Below is a small trained network, with its code and all its weights. Each question gives an input and a class and asks what happens when units are switched off, that is, made to give their printed mean instead of their output.

import numpy as np


def w(rows, s, z=0):
    codes = np.array(rows[::2]) - 128.0
    scale = np.full(codes.shape[1], s)
    scale[-1] = z or s
    return codes * scale


def f(y):
    return np.maximum(y, 0)


def log_softmax(a):
    a = a - a.max(-1, keepdims=True)
    return a - np.log(np.exp(a).sum(-1, keepdims=True))


def net(x, mask):
    res = np.array(x, float).reshape(1, 5) / 4 @ E
    y = f(res @ A[0][:, :-1].T + A[0][:, -1])
    res = res + np.where(mask, y, B[0][:, -1]) @ B[0][:, :-1]
    return log_softmax(res[-1] @ U[:, :-1].T + U[:, -1])


A, B = {}, {}
E = w([
[109,136,112,151,122,132,148,129],'x0',
[149,114,141,99,149,127,72,132],'x1',
[247,214,133,231,174,54,152,118],'x2',
[109,58,145,218,74,65,35,99],'x3',
[77,230,98,96,61,102,55,199],'x4',
],0.015)
A[0] = w([
[123,2,151,111,195,161,189,23,76],'neuron 0',
[170,84,103,170,193,123,157,111,92],'neuron 1',
[107,15,154,186,30,85,84,94,57],'neuron 2',
[38,61,134,80,83,194,122,143,17],'neuron 3',
[52,180,142,65,71,88,96,134,91],'neuron 4',
[34,5,187,75,104,171,161,172,4],'neuron 5',
[119,134,98,29,208,219,199,134,70],'neuron 6',
],0.0089,0.0035)
B[0] = w([
[125,159,33,28,81,106,73,201,238],'neuron 0',
[152,151,73,119,94,90,153,118,181],'neuron 1',
[43,214,145,69,248,182,154,82,230],'neuron 2',
[137,48,126,204,157,23,137,139,237],'neuron 3',
[122,112,73,41,84,105,133,127,197],'neuron 4',
[180,50,156,131,151,73,165,157,250],'neuron 5',
[127,161,136,101,170,218,159,68,229],'neuron 6',
],0.012,0.02)
U = w([
[86,139,44,44,9,117,74,184,210],'0',
[80,139,184,69,201,203,160,62,2],'1',
[241,106,157,156,157,27,162,126,201],'2',
],0.011,0.0013)

Each question gives the input, the list of numbers given to net, and the class t.
The units are the neurons (one row each of A and B). Each row of codes is followed by its name. A weight is (code - 128) times the scale printed after its matrix; where a second scale follows, it is the last column's (A, B and U).
mask holds one flag per neuron, in row order. A switched-off neuron (its flag False) gives its mean, the last column of its row in B, instead of its output. The means were averaged over made-up inputs and are rounded, as every weight is.
A unit's drop is (log p(t) with every unit on - log p(t) with that unit switched off) / (log p(t) with every unit on - log p(t) with every unit switched off).
The circuit of an input: a set's keep is (log p(t) with only the set's units on - log p(t) with every unit switched off) / (log p(t) with every unit on - log p(t) with every unit switched off). Starting from all 7 units, units are removed one at a time, each time the one whose removal leaves the highest keep (on an exact tie, the one counted first), for as long as the keep stays at least 0.8.
units of the circuit, in order: the units of the circuit, biggest drop first
most important unit: the unit with the biggest drop
top k neurons: the k neurons with the biggest drops, biggest first
drop when u is switched off: that unit's drop, to one decimal
input [-8,8,5,-5,-8], class 0: most important unit	neuron 0
input [-4,2,-7,-5,5], class 2: units of the circuit, in order	neuron 3; neuron 5
input [2,-8,0,-2,-2], class 0: top 2 neurons	neuron 2; neuron 5
input [-2,4,0,1,0], class 1: top 4 neurons	neuron 0; neuron 3; neuron 5; neuron 4
input [5,0,-7,1,5], class 2: units of the circuit, in order	neuron 3; neuron 0
input [5,1,-8,3,-3], class 2: top 2 neurons	neuron 5; neuron 3
input [0,-8,0,-7,6], class 1: top 3 neurons	neuron 0; neuron 6; neuron 1
input [4,0,-6,-5,4], class 2: units of the circuit, in order	neuron 3; neuron 0
input [-7,-1,-4,-1,-3], class 2: top 2 neurons	neuron 5; neuron 4
input [1,0,-7,-7,-7], class 0: top 2 neurons	neuron 0; neuron 2
input [-7,-3,-8,0,5], class 2: top 2 neurons	neuron 3; neuron 5
input [-8,-7,5,-6,4], class 1: top 2 neurons	neuron 0; neuron 3
input [-8,-5,-5,5,2], class 1: top 3 neurons	neuron 2; neuron 0; neuron 1
input [-8,2,-8,-2,0], class 2: units of the circuit, in order	neuron 3
input [-2,-5,3,-5,4], class 1: units of the circuit, in order	neuron 0; neuron 3
input [4,-3,-6,-7,6], class 1: top 2 neurons	neuron 6; neuron 0
input [0,7,2,-5,-5], class 0: top 3 neurons	neuron 0; neuron 2; neuron 1
input [-8,-4,-7,-6,1], class 2: top 3 neurons	neuron 3; neuron 5; neuron 2
input [-7,-7,-8,-7,5], class 2: top 4 neurons	neuron 3; neuron 5; neuron 2; neuron 0
input [2,6,-2,-8,4], class 1: most important unit	neuron 6
input [5,-7,3,8,5], class 1: top 2 neurons	neuron 2; neuron 0
input [-6,6,-1,7,3], class 1: drop when neuron 2 is switched off	0.6
input [4,-8,-7,-2,-8], class 0: drop when neuron 0 is switched off	3.5
input [-2,-2,0,2,-5], class 0: drop when neuron 0 is switched off	0.2
input [-1,-6,-1,3,-7], class 0: drop when neuron 0 is switched off	1.0
